Below are the code and all the weights of a small trained network. Each question names an input and a target symbol and asks about switching units off, where a switched-off unit gives its printed mean instead of its output.

import numpy as np


def w(rows, s, z=0):
    codes = np.array(rows[::2]) - 128.0
    scale = np.full(codes.shape[1], s)
    scale[-1] = z or s
    return codes * scale


def norm(h):
    return h / np.sqrt((h * h).mean(-1, keepdims=True) + 1e-5)


def f(y):
    return np.maximum(y, 0)


def softmax(a):
    e = np.exp(a - a.max(-1, keepdims=True))
    return e / e.sum(-1, keepdims=True)


def log_softmax(a):
    a = a - a.max(-1, keepdims=True)
    return a - np.log(np.exp(a).sum(-1, keepdims=True))


def net(x, mask):
    ids = ['ΓΔΘβεημξπσφ'.index(c) for c in x.split()]
    T = len(ids)
    res = E[ids] + P[:T]
    u = 0
    for l in range(2):
        r = norm(res)
        for j in range(3):
            rows = slice(2 * j, 2 * j + 2)
            q, k, v = (r @ M[l][rows].T for M in (Q, K, V))
            z = softmax(np.where(np.tri(T) > 0, q @ k.T / 2**0.5, -1e9)) @ v
            o = O[l][rows]
            res = res + np.where(mask[u + j], z, o[:, -1]) @ o[:, :-1]
        u += 3
        y = f(norm(res) @ A[l][:, :-1].T + A[l][:, -1])
        res = res + np.where(mask[u : u + 8], y, B[l][:, -1]) @ B[l][:, :-1]
        u += 8
    return log_softmax(norm(res)[-1] @ U[:, :-1].T + U[:, -1])


Q, K, V, O, A, B = {}, {}, {}, {}, {}, {}
E = w([
[96,154,169,111,208,94,52,23,218,68,236],'Γ',
[242,102,163,120,109,109,10,100,197,36,131],'Δ',
[88,164,90,123,78,161,148,141,112,66,99],'Θ',
[160,138,92,93,64,61,95,84,139,155,169],'β',
[96,122,129,226,198,85,166,26,39,55,141],'ε',
[104,200,48,191,105,136,117,71,130,187,195],'η',
[31,249,184,145,79,126,126,143,86,129,170],'μ',
[199,110,32,178,93,105,39,68,81,100,191],'ξ',
[153,96,2,138,141,91,144,91,159,122,128],'π',
[61,140,168,137,128,159,113,62,203,151,185],'σ',
[115,102,117,101,138,194,112,188,137,128,174],'φ',
],0.0057)
P = w([
[169,156,146,116,120,111,153,137,169,172,105],'0',
[103,3,141,74,40,154,119,85,174,139,151],'1',
[177,157,103,178,116,195,151,174,101,141,111],'2',
[151,145,166,114,123,111,180,140,176,166,83],'3',
[86,63,106,112,65,133,127,113,181,107,167],'4',
[179,157,102,187,124,187,149,167,95,136,111],'5',
[143,151,162,121,126,110,177,136,170,171,82],'6',
[65,72,95,130,84,135,127,133,156,109,161],'7',
[169,155,97,196,126,182,143,159,93,143,109],'8',
[141,150,163,138,129,97,170,132,159,167,83],'9',
[49,80,84,136,98,136,128,142,138,110,152],'10',
[158,167,92,206,130,169,145,166,78,140,103],'11',
[137,146,155,139,135,94,172,134,158,162,81],'12',
],0.0047)
Q[0] = w([
[131,150,144,140,171,69,132,154,110,120,125],'0.h1',
[189,117,130,128,109,135,159,139,142,161,58],'0.h1',
[214,96,46,113,201,101,115,126,143,158,86],'0.h2',
[105,110,3,161,104,179,178,87,140,149,177],'0.h2',
[178,151,79,78,34,148,165,184,114,142,80],'0.h3',
[119,131,90,213,52,147,162,62,78,47,85],'0.h3',
],0.0054)
K[0] = w([
[116,138,99,126,115,116,109,137,104,66,81],'0.h1',
[148,166,120,131,111,159,129,159,115,176,67],'0.h1',
[231,41,2,125,151,85,127,113,181,119,122],'0.h2',
[120,147,15,199,161,125,176,110,127,224,134],'0.h2',
[172,141,85,93,11,128,172,155,128,152,55],'0.h3',
[110,139,92,191,78,99,130,70,61,56,54],'0.h3',
],0.0066)
V[0] = w([
[164,187,133,159,207,115,161,83,75,125,66],'0.h1',
[141,214,83,150,95,162,76,150,182,127,173],'0.h1',
[240,183,198,133,148,159,29,105,170,134,21],'0.h2',
[251,119,139,73,107,182,141,97,134,101,164],'0.h2',
[97,118,110,124,143,44,204,79,76,65,154],'0.h3',
[193,129,171,133,131,214,142,208,163,174,80],'0.h3',
],0.0026)
O[0] = w([
[19,159,198,193,147,103,197,233,110,80,50,167],'0.h1',
[114,107,136,56,73,77,185,118,161,168,26,124],'0.h1',
[2,185,107,227,201,105,204,142,88,218,127,125],'0.h2',
[31,174,143,165,127,57,130,134,49,125,53,133],'0.h2',
[174,160,110,74,111,130,123,102,145,182,111,253],'0.h3',
[104,121,57,237,168,84,132,137,43,49,95,17],'0.h3',
],0.0028,0.0033)
A[0] = w([
[163,152,164,138,163,69,205,134,126,156,118,117],'0.n1',
[102,179,104,139,173,105,96,67,107,133,147,151],'0.n2',
[183,152,159,187,170,147,80,173,96,139,126,2],'0.n3',
[153,131,115,170,129,89,145,96,94,159,98,97],'0.n4',
[144,101,89,173,148,161,106,120,127,53,127,121],'0.n5',
[137,95,108,110,131,2,112,129,182,147,100,106],'0.n6',
[85,107,195,132,211,75,124,92,162,115,144,106],'0.n7',
[46,125,148,91,97,126,83,144,163,129,170,117],'0.n8',
],0.0054,0.0021)
B[0] = w([
[133,95,68,73,147,177,46,41,137,123,174,223],'0.n1',
[118,125,143,96,124,149,133,179,163,75,124,243],'0.n2',
[143,186,133,61,11,153,138,112,158,98,100,179],'0.n3',
[203,89,127,107,115,113,176,102,123,151,143,218],'0.n4',
[43,179,146,152,184,119,190,123,106,165,69,223],'0.n5',
[124,186,138,129,99,202,150,142,72,192,154,192],'0.n6',
[137,91,139,137,152,151,50,254,126,118,92,253],'0.n7',
[155,99,68,156,151,55,142,106,100,122,124,189],'0.n8',
],0.0049,0.0038)
Q[1] = w([
[122,166,188,193,179,88,151,206,91,145,76],'1.h1',
[179,127,115,77,94,94,109,111,172,178,107],'1.h1',
[139,53,156,56,107,235,139,136,120,104,184],'1.h2',
[200,201,102,226,115,90,109,114,128,252,106],'1.h2',
[83,59,101,175,175,110,146,178,73,116,129],'1.h3',
[122,48,7,111,31,158,168,132,131,76,128],'1.h3',
],0.004)
K[1] = w([
[77,111,193,125,166,173,187,148,74,129,137],'1.h1',
[136,169,99,99,141,195,125,124,116,182,100],'1.h1',
[130,4,126,99,219,156,92,67,98,93,192],'1.h2',
[222,185,88,184,84,128,111,111,167,200,160],'1.h2',
[103,76,94,84,152,128,105,135,67,101,127],'1.h3',
[92,79,4,49,3,150,193,135,100,109,83],'1.h3',
],0.0055)
V[1] = w([
[79,98,135,92,205,140,251,149,87,85,143],'1.h1',
[73,136,102,145,125,89,194,133,129,90,161],'1.h1',
[145,60,130,115,114,74,144,78,198,99,124],'1.h2',
[97,24,214,89,216,139,159,141,81,97,118],'1.h2',
[111,109,158,95,122,75,104,93,197,109,116],'1.h3',
[82,172,27,141,99,130,220,148,149,125,122],'1.h3',
],0.0029)
O[1] = w([
[45,84,77,167,148,139,221,136,87,101,87,24],'1.h1',
[122,194,74,159,203,148,190,184,108,92,78,2],'1.h1',
[138,191,151,134,73,103,62,108,100,194,116,205],'1.h2',
[233,168,122,101,46,99,43,96,151,217,163,252],'1.h2',
[102,83,158,119,190,130,127,215,102,38,165,138],'1.h3',
[229,136,216,98,78,101,2,79,172,181,202,101],'1.h3',
],0.0029,0.00087)
A[1] = w([
[67,134,118,111,94,86,93,114,200,140,198,63],'1.n1',
[171,138,151,159,101,216,100,209,90,181,108,34],'1.n2',
[111,170,224,77,200,100,233,49,90,101,161,28],'1.n3',
[105,95,178,143,173,79,66,148,209,113,127,1],'1.n4',
[178,159,165,79,120,127,188,111,130,222,125,123],'1.n5',
[165,2,62,103,204,89,118,105,164,113,117,136],'1.n6',
[41,74,63,173,98,79,95,107,96,87,148,83],'1.n7',
[97,164,79,202,133,150,110,164,51,78,113,116],'1.n8',
],0.0047,0.0039)
B[1] = w([
[138,76,125,173,150,99,106,66,59,159,70,192],'1.n1',
[186,101,135,89,201,80,184,100,105,241,73,182],'1.n2',
[174,113,173,49,203,126,190,48,108,86,155,190],'1.n3',
[143,197,68,140,115,84,254,97,99,162,127,167],'1.n4',
[68,111,167,173,162,110,125,204,141,50,121,201],'1.n5',
[163,164,113,156,52,94,88,64,102,141,132,254],'1.n6',
[133,194,116,125,197,143,184,196,159,131,112,201],'1.n7',
[112,46,143,73,118,113,33,119,139,124,173,231],'1.n8',
],0.0055,0.003)
U = w([
[188,58,119,86,44,99,14,69,125,131,183,189],'Γ',
[112,172,51,217,113,55,201,72,47,181,59,61],'Δ',
[139,253,63,86,210,43,106,172,162,110,161,85],'Θ',
[48,26,112,124,178,165,55,200,96,77,94,255],'β',
[155,149,85,130,115,237,180,145,194,171,211,124],'ε',
[132,130,190,68,202,137,197,52,66,68,151,120],'η',
[88,112,208,235,161,170,109,91,215,148,143,86],'μ',
[124,206,185,110,54,143,131,135,201,59,35,129],'ξ',
[72,217,204,55,71,150,121,155,73,179,230,78],'π',
[187,112,167,76,180,159,128,183,107,238,34,103],'σ',
[202,86,185,201,100,95,166,231,74,75,169,132],'φ',
],0.0068,0.0028)

Each question gives the input, a string of symbols that net reads in full, and the target symbol t.
The units are the heads (2 rows each of Q, K, V and O) and the neurons (one row each of A and B). Each row of codes is followed by its name. A weight is (code - 128) times the scale printed after its matrix; where a second scale follows, it is the last column's (O, A, B and U).
mask holds one flag per unit, layer by layer, with each layer's heads first. A switched-off unit (its flag False) gives its mean, the last column of its rows in O or B, instead of its output. The means were averaged over made-up inputs and are rounded, as every weight is.
A unit's drop is (log p(t) with every unit on - log p(t) with that unit switched off) / (log p(t) with every unit on - log p(t) with every unit switched off).
The circuit of an input: a set's keep is (log p(t) with only the set's units on - log p(t) with every unit switched off) / (log p(t) with every unit on - log p(t) with every unit switched off). Starting from the 12 units with the biggest drops (on a tie, the unit counted first), units are removed one at a time, each time the one whose removal leaves the highest keep (on an exact tie, the one counted first), for as long as the keep stays at least 0.8.
circuit, biggest first: the units of the circuit, biggest drop first
top k neurons in layer l: the k neurons of layer l with the biggest drops, biggest first
which heads matter: for each layer, one digit per head in row order, 1 if its drop is at least 0.15 and else 0, layers parted by /
input ε Θ Δ Δ Δ Θ η φ, target Γ: which heads matter	110 / 101
input φ β π, target Δ: circuit, biggest first	[0.h3 0.n7 0.n5]
input μ Δ β Θ ε ε σ ξ ε Δ σ, target Δ: circuit, biggest first	[0.n8 1.n1]
input ε π Θ Δ ε Δ ε ε, target β: top 3 neurons in layer 0	[0.n5 0.n1 0.n7]
input Θ ε μ Δ Γ φ ε ε, target Θ: which heads matter	001 / 111
input Δ σ ξ ε ε Δ φ, target β: which heads matter	001 / 000
input Γ β μ Θ ε σ ε ε η ξ, target φ: which heads matter	000 / 010
input ε Δ Γ Θ Δ Δ ε Δ, target β: which heads matter	011 / 011
input Δ ε Θ ε Δ Θ ε Δ, target Θ: which heads matter	010 / 001
input ε ε ε ε μ Δ Γ, target Θ: which heads matter	000 / 001
input Θ μ μ Δ ε β η Γ η φ ε, target Δ: top 2 neurons in layer 0	[0.n1 0.n6]
input Θ ε μ φ, target β: circuit, biggest first	[0.h3]
input β ε ε Γ μ ε Δ, target σ: circuit, biggest first	[0.n6 1.n2 0.h2]
input ξ ε Θ σ ε ε Γ ξ ε ξ η, target Γ: circuit, biggest first	[0.h2]
input ε Δ ε ε μ, target Γ: circuit, biggest first	[0.h2 0.n8]
input σ ε Θ π, target ε: top 2 neurons in layer 0	[0.n6 0.n7]
input Δ Γ μ Θ ε ε Δ Δ ε σ Δ, target β: top 2 neurons in layer 1	[1.n8 1.n7]
input Θ Δ Δ φ Δ Θ μ, target η: which heads matter	000 / 010
input ε Γ Θ Θ Δ Θ η ε Δ ε Δ, target Θ: which heads matter	110 / 010
input ε Γ ξ Δ ε Δ ξ ε ε ξ ε β, target φ: which heads matter	000 / 010
input Θ ε β φ ε, target Δ: which heads matter	001 / 110
input Θ Θ ε Γ σ ε Δ φ ε β, target π: circuit, biggest first	[0.n6 1.n5]
input ε Δ ε ξ ξ, target Δ: which heads matter	000 / 010
input ε μ ε φ φ μ Θ ε Θ Γ Θ, target Θ: which heads matter	001 / 101
input Δ ε σ μ Δ π ε ε, target Θ: top 3 neurons in layer 0	[0.n6 0.n7 0.n1]
input Θ Γ ε ε Γ ξ ξ Θ, target Δ: top 3 neurons in layer 0	[0.n7 0.n8 0.n1]
input ε π Θ, target β: top 2 neurons in layer 1	[1.n8 1.n6]
input ε Δ π, target Δ: top neuron in layer 0	[0.n7]
